Below is a small trained network, with its code and all its weights. Each question gives an input and a class and asks what happens when units are switched off, that is, made to give their printed mean instead of their output.

import numpy as np


def w(rows, s, z=0):
    codes = np.array(rows[::2]) - 128.0
    scale = np.full(codes.shape[1], s)
    scale[-1] = z or s
    return codes * scale


def f(y):
    return y / 2 * (1 + np.tanh(0.7978845608 * (y + 0.044715 * y**3)))


def log_softmax(a):
    a = a - a.max(-1, keepdims=True)
    return a - np.log(np.exp(a).sum(-1, keepdims=True))


def net(x, mask):
    res = np.array(x, float).reshape(1, 5) / 4 @ E
    y = f(res @ A[0][:, :-1].T + A[0][:, -1])
    res = res + np.where(mask, y, B[0][:, -1]) @ B[0][:, :-1]
    return log_softmax(res[-1] @ U[:, :-1].T + U[:, -1])


A, B = {}, {}
E = w([
[177,144,115,160],'x0',
[96,88,106,138],'x1',
[70,162,167,134],'x2',
[152,139,178,33],'x3',
[123,105,248,112],'x4',
],0.013)
A[0] = w([
[128,98,120,195,100],'N0',
[175,142,123,153,170],'N1',
[122,188,108,102,37],'N2',
[79,135,50,137,230],'N3',
[72,37,80,48,106],'N4',
[164,112,163,123,143],'N5',
[151,45,115,64,41],'N6',
[119,42,38,114,196],'N7',
[189,111,75,116,180],'N8',
[137,142,144,145,22],'N9',
[158,121,91,68,147],'N10',
[171,133,138,83,43],'N11',
[128,60,132,165,50],'N12',
[96,198,144,145,254],'N13',
[45,54,192,250,176],'N14',
[195,82,77,183,219],'N15',
[223,77,217,91,120],'N16',
[227,87,56,196,137],'N17',
[81,134,86,198,139],'N18',
],0.012,0.0045)
B[0] = w([
[126,123,114,151,170],'N0',
[135,159,140,139,161],'N1',
[97,87,100,134,133],'N2',
[163,105,107,180,217],'N3',
[110,156,243,160,170],'N4',
[126,174,142,129,154],'N5',
[95,148,92,192,150],'N6',
[172,67,153,125,220],'N7',
[133,85,173,102,194],'N8',
[116,137,96,149,120],'N9',
[120,65,186,107,162],'N10',
[81,118,151,92,148],'N11',
[82,105,89,145,143],'N12',
[179,74,126,133,178],'N13',
[113,21,209,152,224],'N14',
[168,111,120,106,230],'N15',
[142,254,140,189,214],'N16',
[180,130,132,85,247],'N17',
[120,130,78,180,204],'N18',
],0.023,0.013)
U = w([
[251,145,143,72,163],'0',
[95,88,64,130,144],'1',
[113,119,42,139,47],'2',
[154,101,141,218,168],'3',
[104,167,10,74,26],'4',
[126,200,134,160,115],'5',
[118,156,69,135,1],'6',
[123,97,147,139,104],'7',
],0.012,0.006)

Each question gives the input, the list of numbers given to net, and the class t.
The units are the neurons (one row each of A and B). Each row of codes is followed by its name. A weight is (code - 128) times the scale printed after its matrix; where a second scale follows, it is the last column's (A, B and U).
mask holds one flag per neuron, in row order. A switched-off neuron (its flag False) gives its mean, the last column of its row in B, instead of its output. The means were averaged over made-up inputs and are rounded, as every weight is.
A unit's drop is (log p(t) with every unit on - log p(t) with that unit switched off) / (log p(t) with every unit on - log p(t) with every unit switched off).
The circuit of an input: a set's keep is (log p(t) with only the set's units on - log p(t) with every unit switched off) / (log p(t) with every unit on - log p(t) with every unit switched off). Starting from the 12 units with the biggest drops (on a tie, the unit counted first), units are removed one at a time, each time the one whose removal leaves the highest keep (on an exact tie, the one counted first), for as long as the keep stays at least 0.8.
circuit, biggest first: the units of the circuit, biggest drop first
top k neurons: the k neurons with the biggest drops, biggest first
drop of u: that unit's drop, to one decimal
input [1,-8,4,5,7], class 5: circuit, biggest first => (N16)
input [2,8,8,1,5], class 7: circuit, biggest first => (N3; N16)
input [-4,-8,2,6,-7], class 7: circuit, biggest first => (N17; N10; N16)
input [-1,5,4,6,-3], class 7: circuit, biggest first => (N16; N17; N18)
input [0,-1,6,3,7], class 5: circuit, biggest first => (N16; N7)
input [0,-7,0,7,-6], class 7: circuit, biggest first => (N17; N10; N11)
input [2,6,6,1,2], class 7: top 3 neurons => (N16; N3; N18)
input [0,7,-7,1,-1], class 0: top 2 neurons => (N17; N14)
input [-5,-8,-6,-5,8], class 5: top 3 neurons => (N16; N7; N3)
input [6,-3,5,-5,-6], class 0: top 3 neurons => (N17; N15; N14)
input [-3,-6,2,1,-4], class 1: drop of N4 => 0.2
input [-4,-6,7,8,3], class 5: drop of N16 => 0.3
input [8,-5,1,-6,-2], class 0: drop of N17 => 0.3
